Below are the code and all the weights of a small trained network. Each question names an input and a target symbol and asks about switching units off, where a switched-off unit gives its printed mean instead of its output.

import numpy as np


def w(rows, s, z=0):
    codes = np.array(rows[::2]) - 128.0
    scale = np.full(codes.shape[1], s)
    scale[-1] = z or s
    return codes * scale


def norm(h):
    return h / np.sqrt((h * h).mean(-1, keepdims=True) + 1e-5)


def f(y):
    return y / 2 * (1 + np.tanh(0.7978845608 * (y + 0.044715 * y**3)))


def softmax(a):
    e = np.exp(a - a.max(-1, keepdims=True))
    return e / e.sum(-1, keepdims=True)


def log_softmax(a):
    a = a - a.max(-1, keepdims=True)
    return a - np.log(np.exp(a).sum(-1, keepdims=True))


def net(x, mask):
    ids = ['αβγδεζηθλμξπφψω'.index(c) for c in x.split()]
    T = len(ids)
    res = E[ids] + P[:T]
    u = 0
    for l in range(2):
        q, k, v = (norm(res) @ M[l].T for M in (Q, K, V))
        z = softmax(np.where(np.tri(T) > 0, q @ k.T / 3**0.5, -1e9)) @ v
        res = res + np.where(mask[u], z, O[l][:, -1]) @ O[l][:, :-1]
        u += 1
        y = f(norm(res) @ A[l][:, :-1].T + A[l][:, -1])
        res = res + np.where(mask[u : u + 8], y, B[l][:, -1]) @ B[l][:, :-1]
        u += 8
    return log_softmax(norm(res)[-1] @ U[:, :-1].T + U[:, -1])


Q, K, V, O, A, B = {}, {}, {}, {}, {}, {}
E = w([
[129,177,133,185],'α',
[49,118,110,167],'β',
[126,138,165,178],'γ',
[73,72,178,120],'δ',
[172,215,104,181],'ε',
[81,112,140,178],'ζ',
[118,151,106,175],'η',
[60,143,130,128],'θ',
[104,91,128,134],'λ',
[100,103,143,165],'μ',
[244,186,85,117],'ξ',
[127,129,111,165],'π',
[74,122,142,106],'φ',
[159,125,94,143],'ψ',
[44,152,168,254],'ω',
],0.0088)
P = w([
[90,149,126,63],'0',
[131,89,74,97],'1',
[125,189,204,150],'2',
[99,172,77,116],'3',
[161,63,91,109],'4',
[169,138,215,156],'5',
[99,175,76,135],'6',
[178,46,97,131],'7',
[213,118,250,187],'8',
],0.017)
Q[0] = w([
[248,151,200,148],'L0H0',
[152,155,142,162],'L0H0',
[216,80,170,140],'L0H0',
],0.011)
K[0] = w([
[192,34,106,151],'L0H0',
[156,137,71,130],'L0H0',
[203,101,139,248],'L0H0',
],0.011)
V[0] = w([
[91,147,252,78],'L0H0',
[192,215,179,64],'L0H0',
[101,159,190,107],'L0H0',
],0.0037)
O[0] = w([
[145,15,224,82,2],'L0H0',
[211,59,252,96,96],'L0H0',
[201,146,188,173,55],'L0H0',
],0.0023,0.00099)
A[0] = w([
[89,185,225,187,147],'L0N0',
[88,2,115,206,29],'L0N1',
[107,101,186,161,46],'L0N2',
[204,144,79,41,100],'L0N3',
[190,227,221,109,76],'L0N4',
[137,124,122,106,61],'L0N5',
[93,77,202,28,3],'L0N6',
[38,149,116,103,84],'L0N7',
],0.0097,0.0058)
B[0] = w([
[255,131,127,49,254],'L0N0',
[32,127,149,154,170],'L0N1',
[208,161,142,183,124],'L0N2',
[135,93,47,150,179],'L0N3',
[148,53,221,100,226],'L0N4',
[158,107,111,128,103],'L0N5',
[26,128,146,136,126],'L0N6',
[178,202,94,157,154],'L0N7',
],0.0085,0.005)
Q[1] = w([
[207,61,160,98],'L1H0',
[53,92,63,123],'L1H0',
[186,6,178,133],'L1H0',
],0.017)
K[1] = w([
[182,69,131,232],'L1H0',
[124,192,116,126],'L1H0',
[157,110,134,255],'L1H0',
],0.016)
V[1] = w([
[225,157,18,136],'L1H0',
[134,11,150,83],'L1H0',
[171,152,227,22],'L1H0',
],0.012)
O[1] = w([
[160,69,77,250,246],'L1H0',
[141,252,96,128,129],'L1H0',
[234,182,232,142,3],'L1H0',
],0.014,0.0047)
A[1] = w([
[149,146,52,132,133],'L1N0',
[132,105,222,193,132],'L1N1',
[209,87,128,195,162],'L1N2',
[82,5,219,116,124],'L1N3',
[197,86,204,106,201],'L1N4',
[75,145,97,52,2],'L1N5',
[105,150,147,58,64],'L1N6',
[127,166,197,103,107],'L1N7',
],0.015,0.0047)
B[1] = w([
[203,94,126,152,202],'L1N0',
[74,57,143,202,155],'L1N1',
[32,233,177,124,254],'L1N2',
[236,157,80,193,208],'L1N3',
[83,22,193,100,198],'L1N4',
[91,160,199,248,158],'L1N5',
[67,79,118,132,173],'L1N6',
[185,96,35,105,185],'L1N7',
],0.012,0.0077)
U = w([
[124,96,151,233,20],'α',
[213,114,110,153,76],'β',
[209,144,101,76,254],'γ',
[17,169,108,108,113],'δ',
[117,163,107,76,194],'ε',
[81,74,2,113,103],'ζ',
[147,45,141,95,112],'η',
[74,74,137,82,108],'θ',
[192,137,187,152,166],'λ',
[205,124,82,156,95],'μ',
[138,229,107,173,169],'ξ',
[87,87,186,179,132],'π',
[102,121,115,72,187],'φ',
[177,63,145,122,133],'ψ',
[172,111,179,131,172],'ω',
],0.015,0.0043)

Each question gives the input, a string of symbols that net reads in full, and the target symbol t.
The units are the heads (3 rows each of Q, K, V and O) and the neurons (one row each of A and B). Each row of codes is followed by its name. A weight is (code - 128) times the scale printed after its matrix; where a second scale follows, it is the last column's (O, A, B and U).
mask holds one flag per unit, layer by layer, with each layer's heads first. A switched-off unit (its flag False) gives its mean, the last column of its rows in O or B, instead of its output. The means were averaged over made-up inputs and are rounded, as every weight is.
A unit's drop is (log p(t) with every unit on - log p(t) with that unit switched off) / (log p(t) with every unit on - log p(t) with every unit switched off).
The circuit of an input: a set's keep is (log p(t) with only the set's units on - log p(t) with every unit switched off) / (log p(t) with every unit on - log p(t) with every unit switched off). Starting from the 12 units with the biggest drops (on a tie, the unit counted first), units are removed one at a time, each time the one whose removal leaves the highest keep (on an exact tie, the one counted first), for as long as the keep stays at least 0.8.
units of the circuit, in order: the units of the circuit, biggest drop first
k most important neurons: the k neurons with the biggest drops, biggest first
top k neurons in layer l: the k neurons of layer l with the biggest drops, biggest first
input θ ψ φ λ, target η: 4 most important neurons	[L0N6, L0N7, L1N4, L0N3]
input δ α ψ φ ψ λ ψ λ β, target γ: units of the circuit, in order	[L1H0, L0N0, L0N1, L1N2]
input ψ ζ λ ζ ξ ψ λ ψ ε, target ξ: 4 most important neurons	[L0N0, L1N2, L0N1, L0N4]
input ψ ψ λ, target ξ: units of the circuit, in order	[L1H0, L1N2]
input η ε β β, target α: units of the circuit, in order	[L1H0, L0N4]
input π α ψ λ γ μ, target δ: 2 most important neurons	[L0N0, L0N1]
input γ λ ζ λ ε ξ λ α ψ, target ζ: top 2 neurons in layer 0	[L0N4, L0N0]
input ε ε ξ ψ λ ψ, target γ: units of the circuit, in order	[L1H0, L0N0, L0N1, L1N2]
input ω ψ ε ψ, target π: units of the circuit, in order	[L1H0, L0N7, L1N2]
input φ ξ ξ, target π: 3 most important neurons	[L0N4, L0N3, L1N2]
input λ ψ λ ψ λ δ, target γ: 2 most important neurons	[L0N0, L0N2]
input λ ε λ ε ψ θ ψ, target δ: units of the circuit, in order	[L0N0, L1H0, L0N4]
input μ γ ψ, target δ: 2 most important neurons	[L0N1, L0N0]
input ψ λ ψ μ ω λ λ ξ α, target π: units of the circuit, in order	[L1N2, L1N4]
input ψ ψ η, target ξ: 3 most important neurons	[L0N0, L1N2, L0N4]
input θ λ θ λ ψ ζ ψ λ ε, target γ: 2 most important neurons	[L0N0, L0N1]
input ω α ψ η ψ ψ, target ξ: 3 most important neurons	[L0N0, L1N2, L0N4]
input ε ψ γ λ ψ ψ ψ, target λ: units of the circuit, in order	[L1H0]
input θ ψ ω μ λ ε, target γ: units of the circuit, in order	[L1H0, L0N0, L1N2, L0N1]
input λ ε θ θ, target δ: units of the circuit, in order	[L0N0, L1H0, L0N4]
input δ ω ω θ ψ γ, target ξ: top 2 neurons in layer 0	[L0N0, L0N1]
input ε θ ξ λ ψ ψ ξ, target λ: units of the circuit, in order	[L1H0, L0N0]
input λ θ ψ ω, target δ: units of the circuit, in order	[L0N0, L1H0, L0N4, L1N6]
input ψ ψ λ ω ζ, target α: most important neuron	[L0N1]
input ζ ω ψ ξ ζ θ λ ω λ, target θ: units of the circuit, in order	[L0N1, L1H0, L1N6, L1N2]
input ψ λ μ, target γ: 2 most important neurons	[L0N0, L0N3]
